Each row has a class, written after it.
[  11  -31  164  298    5  122  140   54   54   81   24   60    0  194
   48 -100   76  191  127 -300  -70  -28  214  -46 -205    1  -97   31
  103  185  121  158  119   62   60  -24  -83   -7]
E
[ 296 -159  304 -111  370  655   24   59 -337 -615 -154  265 -224 -190
   39 -139  274 -302 -293 -181   87  126  309  209 -203  544 -118 -255
  355  107  161  268 -162  477  -30  -99 -211   -4]
S
[-206  174  204   57 -106   55   46   31  -30   12  -72  -77   73  168
 -110 -128  -21   67   97 -240  -82  -53   79 -195 -174  135   47   87
   36 -114  148  103   62   70  133  -64    0  -64]
W
[-162  241   30  436  148  -76    5  -43   94  140  -28 -183   83  123
 -169 -152  122    4   86 -133  -65  -72  163 -214 -225   40   47   98
  113  -24   95   25  -51 -234  -12  -26 -262  -44]
Y
[ 182 -131  240  457   69  171   92  210   82   70   77  109  -37  174
  163 -100  130  248  101 -351  -30    2  201   22 -169  -82  -94  -12
  265  180  203  133  185  124  140  -75  -29   49]
U
[  81   54 -342 -232 -100  161 -103   48 -357  190   -8  213 -212  -20
  165  -55 -253  -36   87   64  -81 -124 -162 -294   80  -76  -51 -160
  111 -166  152 -116   56  -39    7  -19   -9  178]
Y
[  38   46  195  476   29  117   96  -22   72   69   69   28   72  149
   91  -92  127  128   98 -269  -88  -50  179   35 -198    0  -47    3
  176  219   79   97  132   21   25 -113  -53  -47]
Z
[-164  138  167  238    3 -125   34 -103  194  108  -33  -58   46  340
  -71    6  140   64  143 -144 -108 -127  140 -191  -92  -18  102  190
   20  -48  222   -4  -42  129    7   57  -15   91]
G
[ 119    9 -402 -171 -142 -104   59   18 -298  293   13  149   10  184
  240   59  126 -148   -3   56  119 -130 -176  282  208  -35  -69   15
  -35  196  205 -285  109  -72 -218  -86  162  187]
Q
[ 214  -38 -380 -108   -5  143  -87   80 -300  233 -116  316 -229  -84
  202  -39 -156   48   61    5   11  -56 -137 -230  121  -26 -110 -212
  145 -265  133 -105   86  -13   49 -175   48  207]
L
[  33    1  123  427   38  112  122   59  -25  142   -3   28   35  180
   59 -129  108  205  105 -268  -70  -70  184  -24 -230  -46  -94  -46
  150  146  127   73  138   58   55 -104  -56  -16]
L
[ 251  -43 -216 -129 -198  223  -99  141 -373  254  -22  307 -271  -18
  312  -47 -276   71   59   72   30   41 -200  -75  222  -46 -187 -244
  105 -217   90  -74  159   65   94 -204   56  233]
G
[-148  -98  233  -72  -84  176  171 -110  -80  -22 -121  115  -44  260
   73  -53  -48   19  -19 -153   74  157  309  328 -194   92   79  -41
  -68  234  216   81  -28  -27 -108   98    7   15]
L
[ 168   81 -334 -205  -18  150 -149  -72 -379  147  -61  350 -213 -112
  152   47 -149  -92  -25   37  -90  -98 -140 -198   89   -9  -12 -187
  122  -56  113 -114   18  -76  -57 -111   -1  120]
U
[-448  206  326 -123 -182    3   41 -172  -12  -42 -163  -96  -19  281
 -145   36 -192 -139   75  -48   49  114  270  128 -151   54  191  115
 -258  -40  111  110 -137   -3  -15  220  132  -38]
S
[ 231  -88 -110 -143   -1  178 -128   30 -280  149 -214  420 -229  -57
  230   15 -246   62  -40  -44   31   23 -100  -83   92   89  -71 -262
  155 -149  254  -63   74  -36 -139 -114  135  177]
L
[ 125   51 -219 -131 -321   13   36   87 -414  248   36   24  -80  304
  249  -11  -69 -141  -11   89   67   11 -259  360  154  -55  -93  -83
   52  315  186 -150  147   49 -262  -29   95  298]
W
[  77  -39 -133 -274 -232    9   36   48 -317  169   51   46  -21  181
  227  -27 -163 -149  -58    9   78  -67 -133  438   78  -22  -66  -45
  -16  327  267 -137  252   14 -390   39  198  294]
H
[  -3  -45  178  392  136  119  156   51   82   44   78   45   75   82
   36 -106    5  108  110 -182  -67  -81  133  -67 -215 -103  -51   37
  101   92  123  103  134    6   25    7   22  -79]
Y
[ -24   54  194  363  -14   83   89    4  -35   93  -74   45   29  146
  -14 -118   66  151  102 -261 -103  -92  220 -121 -277   29    2  -29
  156   67  191  131   58  -28   58  -83 -113  -28]
L
[  94   20  128  396  -12  115   84   10    8  140   30  116   19  183
   48  -81  159  160  126 -257  -79 -118  160  -93 -205   17  -72   17
  147  137  139  127   87    8   96  -81  -75  -17]
Z
[-299  251  154 -135 -133  137   32 -238 -153  148 -221  276  -50  224
 -136   61 -153  -73   41   -7  -98   39  307  -35 -300  148  124   53
 -225 -138  288   10 -139 -241   57  203   14  -26]
Z
[-284   96  163 -127 -225   42  103 -215 -174   66 -109   -7  -18  309
  -28  -38  -46  -79   56 -111   16   64  243  229 -202   62   69   49
 -199  207  143   62  -84  -21  -54   60   11   54]
G
[  -6   70 -347 -228 -227 -133    0   12 -339  264  -10  -42   -7  207
  117    0  -92 -296   26  144  127 -124 -252  328   90  -58  -11   38
  -79  160  131 -173  141  -20 -383   59  158  304]
Z
[-111  274   16  401   52  -26  130  -53   67  131   16   -4  132   85
   -4 -103  159  154  100 -257 -260 -196  154 -169 -183  108  -84   41
   39  149   33   87   37  -76   24 -110  -24 -188]
E
[ 156 -189 -231  -41 -197   10  112  165 -384  196   93   95  -36  213
  269  -55 -115 -112  -11   86  144 -166 -135  389   33 -134  -95  -34
  -47  282  281  -90  188  -13 -259   23  245  252]
S
[  80   62  120  453  130   65   82  -67 -109  203   12  -11   24  124
  148 -243   76  113   87  -98  -97   -6   74 -112  -78  171 -106   38
  234  189  -79  108   48  -87  -48 -222 -309 -105]
E
[ 195  -92 -225 -235 -214   83   23  116 -445  173  104   46  -29  224
  249  -28  -72 -180    9  -43  159  -62 -166  598  106   75 -145  -61
  -11  429  194 -128  256  -10 -328  -20  200  278]
Z
[-209   60  242  -96 -160  118   76 -171 -101   27 -169   76  -31  287
   -1  -49  -56  -46   12 -163   21  108  286  213 -236   97   66   17
 -122  267  174  151 -100 -115 -107  112    9  -49]
E
[ -86 -102 -412 -557  -49   65  112  293 -287 -224  169 -240  127   36
   60   68   17 -471   36  -14   59 -179 -194  472    5 -207   -6    1
  -12  246  134  -87  345  308  -43  221  293  211]
U
[ 102  178 -188 -191 -281  136 -170  114 -384  108 -226  376 -240 -156
  176   38 -370   -7  -86  130  -38  -42 -234 -413  145    0    0 -244
   18 -472  185  -77   59   40   19  -90  126  142]
U
[ 411 -458 -666  -48  444  687 -525    3   84  -33 -225  366 -303 -182
  -50  350  189 -563  297 -324  109  -70  -86   60   48 -669 -295 -471
  370 -605   78    2  197   62  193  267  369 -107]
H
[-188   34  303  -23 -117  123   79 -233  -35   28 -163  124  -42  347
  -13  -55  -79  -28   57 -102   70  139  326  241 -223   91  109   83
 -135  128  211   92 -165 -132  -28  105  -43  -57]
S
[-260  137  256 -461 -314  -50 -134 -308 -248  -62  -70 -176 -148  333
   26  -86 -317 -397  -34  274   52 -116 -194  -35  112  105   14    1
 -127  166  237 -160  182   77 -479   72   28  424]
Q
[-266   37  289  -68 -181   49   96 -138  -67   20  -95   13  -33  296
   10  -65  -70  -14   40  -84   25  148  263  245 -204   68  120   21
 -159  305  155   59  -91 -123  -82   94  -33    6]
Q
[  76  -99  347  172  -19  137  276  -12 -351  100   60  210   42  156
  157 -241  128   94   45 -305  -16 -148  253  230 -206  557  -87  109
    7  436  251  223  154 -198  -38 -182   42  -69]
W
[ -10  -60   76 -173 -272 -134  128   -8 -337  213   31   -3  -23  219
  265   -4 -151 -182  -42  111  105 -102  -53  498   84  141  -80   70
 -192  320  287  -67  325 -134 -418  109  310  279]
S
[ 237  -96 -246 -160 -182   10   28   44 -333  230   96   53  -34  206
  261  -74  -66 -168  -11   67   86 -125 -193  408   71 -104 -112  -22
   36  361  225 -127  224  -49 -367  -45   78  244]
E
[ 150 -135  -57    6 -199  -29  107  129 -391  145  142  -63  -21  199
  285 -164 -150 -129   17   70  157 -126 -126  453   25    3  -60  -47
  -30  411  254  -51  239  -80 -311   -4  108  262]
Y
[-235   86  289  -74 -224  157   36 -137  -81   11 -157   26 -134  284
   19   25  -95  -38  -23  -54    8  236  221  151 -169   66  130  -58
 -177  128  208  163  -83  -69  -10  140  -30   -1]
G
[ -35  -60  301 -122 -218  -22   99  -88 -216   56 -138  267 -146  219
   56  -30  -30   26  -16  -56   91   37  209  303 -105  193  127   23
 -210  283  161  152  -88   -3 -136   76  199  157]
U
[ 290 -356  -12  385  155  342  155  426  266  310  161  392 -156   62
  232   18  150  596 -106  -27 -244   41  -54 -616 -131  -42 -310    7
  123 -160  397   90  202 -216  635   29 -183   -6]
G
[ -58    7  283  421    8   24   52  -42   73   50   -8  -25    6  186
   -5 -114   65  127  138 -232  -77  -27  170  -36 -236    1   36  -10
   77  228  113  147   18  -13   21  -82 -129  -40]
Q
[-219   22  266   -6 -103   84  171 -183  -75   49  -48   26    9  314
    0  -92  -16  -40  112  -86   29  134  257  321 -160   10   64   35
  -87  257  118   73 -105  -45   -4  -24  -41  -30]
Q
[ 790 -119 -147  351 -431  216 -218  -89 -341  552  456   54 -296  754
  303 -246  142  263  296   82  275   -8  107  520  284 -420  137   -8
  -89  393  217  -17  -75 -173  295 -332 -199  199]
Y
[ 281 -328 -116 -115 -294  111   62   43 -424  428  223  209  -83  161
  375  -52 -203  149  -39   86   73 -115 -196  300  206 -233 -276  -68
   -9   76  251 -297  335  -61 -165 -132  212  188]
Y
[  26  103  -76  241   24  -69  -46 -206 -258  218 -209  -10   -3  291
   -1 -248  237   31   22 -275  118 -178   54  -91 -172  240  -11   25
  122  200  153  -26   -4   88 -115 -339 -198  185]
L
[ 263 -180 -129 -145  -88  261  -58   62 -327  140 -130  399 -235 -118
  246  -40 -197  -19    7  -96  -12  -36  -29 -141  -73   25 -103 -211
  221 -136  291   75   82 -110   -3  -54  -10  118]
W
[-457  246  276 -166 -148    0  -22 -204  -40   13 -280  -26   43  308
 -203  -50 -130 -208   24 -181   86    0  383  117 -275  241  284  186
 -251  -30  269  138 -147  -95 -118  258   82   23]
H
[  70  -54  338  490   61   96   30   65  -55   68   36   41   75  242
  141 -209   51  240   -1 -222  -44  -83  233   14 -132  175  -14    8
  227  310  153  125   77  -73  -76 -104  -66  -51]
S
[-260  241  227  -77 -300   86  110 -146 -104  160 -158   59 -112  300
 -136  -18 -124  -10  122  -85   47  106  241   85 -196  -65   37  -19
 -272  -26  193  182 -158 -100   63   97  102  -75]
H
[-305   10  454 -242 -182  161   56 -233  -43 -148 -252   93  -26  281
  -23  -82 -237 -142  -47 -115   64  154  321  250 -355  203  181   34
 -213  144  369  153  -10 -105 -198  191   -4   54]
G
[-258   87  237 -162 -146   27  148 -207  -64   48 -165  101  -30  264
  -39  -61 -106  -64   47 -100   26   50  264  155 -293  143   85  112
 -224  181  227  117  -82 -117  -79  136  -28    5]
E
[-235   16  239  -94 -151  118  113 -196  -95  -22 -165   54  -60  207
  -49  -55  -96  -63   54 -128   66   88  208  121 -266   28   32  -12
 -192  119  161  144  -69  -42    8  108   39   -8]
Y
[ 172  -84 -202  -79 -261  -61  119  107 -453  252   35   56  -23  200
  234  -46 -112 -102   -6   86  140 -131 -190  445  101  -39  -77  -74
 -102  289  231  -92  243    2 -332  -71  268  294]
L
[ 130   54  226  455   -6  110   71   -4 -140  131   61   70   57  199
  125 -184   45  180   56 -214  -37 -117  191  -22 -228  101  -74   13
  118  200  216   46  163  -12  -20 -175  -60   18]
Z
[ 154  120  578 -171   68  128   75 -254 -505 -144  -13  328  -77 -214
  -33   91   66 -129 -121  -69  -53 -202  182  185   21  899  -74  -72
 -166  180  176  250   16  -88   50 -104   29 -220]
H
[-154 -115  231 -144  -77  112   91  -92  -48  -36 -121   34    0  308
   83 -114  -44  -14    7 -136   86  155  202  244 -207   55   62   49
  -55  259  268   12  -67  -38  -75   33  -36   39]
Q
[  54   -6  176  279    7   71   31  143  122   98   46   91    1  235
  146  -76   30  342   32 -186  -52   87  235 -251 -137   39   80  127
  151   46  260  -23   56  -46  159  -14  -88  117]
Z
[ 161   74 -269 -128 -177   77 -107   54 -274  223 -118  297 -278  -81
  216  -13 -181   66  -14   36    9 -127  -89 -404  111 -130  -76 -233
   87 -310  225  -72   44   60  -63  -77  118  192]
H
[ 137  255 -344 -302  -43    0 -131  -49 -420  -84 -204  117 -207 -105
  113  -62 -132 -269  -71  117    9 -311 -146 -542   19  159   77 -110
  -65 -230  313   69 -158  180 -149  -55   93  157]
E
[ -97  139  104  341  -15   59   17  -37    9  135   28  -33   -6  181
  -52  -48  106   99  184 -220 -136  -92  146 -182 -146  -26  -22    3
  100   29   49   95   34   18  166  -73 -136  -44]
G
[ 225  -63 -290 -202  -87  148  -32   44 -415  186 -118  360 -217  -82
  226  -41 -119  -11   21  -81   19  -88  -97 -135   -9   69 -117 -203
  117  -58  221  -10  110  -40  -38 -116   70  167]
W
[ 363 -200 -325  -66   10  254  -46   99 -312  119  -61  324 -219  -71
  361  -98 -115   38  -55  -50   54 -153 -139 -211  -12  -87 -225 -276
  164 -157  382  -38  115   86   17 -190   12  148]
G
[ 190  -88   80  432   22  156  123  159  -33  135  -33  239   19  224
  180 -184   77  280   29 -185   26 -142  138 -219 -138   -8  -81  -21
  112  -22  340   78  102   28   83  -67   41   19]
Y
[  51 -203  221 -150 -147  251  239  -47   31  188  -19  293  -71  439
  267   -8   61   63   24 -191   84  307  154  590  -70 -102  -80   45
  168  421  256  -37   47   11 -195   80   23   83]
W
[ 132 -199  -54 -411 -145  139   65  136 -215   85  198    9  -79  219
  300   49   12  -13   21  -93  125  173   -1  614  172  -84 -170 -125
  147  441  165 -185  314   15  -90  -11   45  238]
G
[ 216  -23 -297  -93 -193  -52  -19  107 -341  239   45   48  -54  267
  220   -9  -42 -180    8  109  158  -83 -206  404  165 -130  -31  -22
  -36  242  199 -158  170  -23 -307   31  145  258]
U
[ 192 -165 -199   19 -127  -58  140   93 -328  197  101   -7   47  184
  265  -62    9 -177   -1   38  154 -112 -115  546   51  -97  -69    0
   38  384  148  -42  147   56 -390  -17  222  228]
Z
[ 262 -184 -106  -13 -222   -4   81  142 -378  208   97   88  -47  208
  307  -64  -84  -75  -22   46  144  -52 -214  571  113  -37 -118 -110
  -18  499  211  -66  216   18 -370  -96  167  273]
Q
[ 130  -39 -272 -118 -225  -28   86   85 -311  198  103  -21  -15  202
  243  -40  -70 -155   22   20   90  -87 -172  439   55 -150 -112  -32
   -6  348  185 -141  178   31 -296  -37  108  228]
E
[ 319 -158 -174 -123   25  287  -56  129 -332  119  -55  389 -235 -120
  345  -66 -149   45    1  -87   58   39  -92  -16   34   93 -129 -280
  256  -21  227   -1  126 -103   -6 -183   23   88]
Z
[-360  150  217 -156 -204    5   54 -186 -101  -49 -188   18   -5  281
  -67  -92 -127  -56  -26 -120  -41   54  257   56 -295  166  239  109
 -208  172  254   51 -178 -164 -134  146  -29  -17]
U
[ 162   53 -265 -118  -48   82 -141   76 -236  147  -36  237 -221  -84
  166   66 -182  -43   30   99  -35  -58 -190 -241  142 -125  -34 -198
   71 -154  165 -122   33    1  -31  -78   88  160]
Q
[ -52  246 -303 -198 -189   23 -175  -17 -260  257 -130  214 -190   40
   -7   67 -143  -69  180   55 -109 -121 -146 -249  164  -48  -10 -198
   49 -239   23  -81  -44  -50   97  -37   -6  118]
Q
[ 156 -112 -347 -107 -106  -67  110  103 -414  185    8   83  -33  -70
  155    0  -11 -169   -7   40   66 -197 -183  293   -3   22 -125 -119
 -109  138  193   -2  262  -41 -154    6  193  238]
Y
[  67  -54 -264   57 -234  -22   93  118 -352  204  115  -48  -51  114
  173   40  -31 -187   74   25   87 -165  -81  318   21 -213  -67  -54
  -29  198  146  -30  100  -51 -140   48  144  100]
S
[ 265  -80  -16   25   51  287 -135  129    9  139  212 -185  140  378
  255 -212   36  113 -198 -256  -11  137  247  512  -53 -179    6   83
  366  403  409 -217  -27 -102 -377   -4 -146  -39]
H
[  86   27 -289 -246 -206  -56   34   59 -333  191   68   16  -19  181
  208    9 -103 -177  -20  105   43 -123 -177  284  100  -53  -63    5
  -59  283  195 -158  185  -11 -300   49  127  257]
E
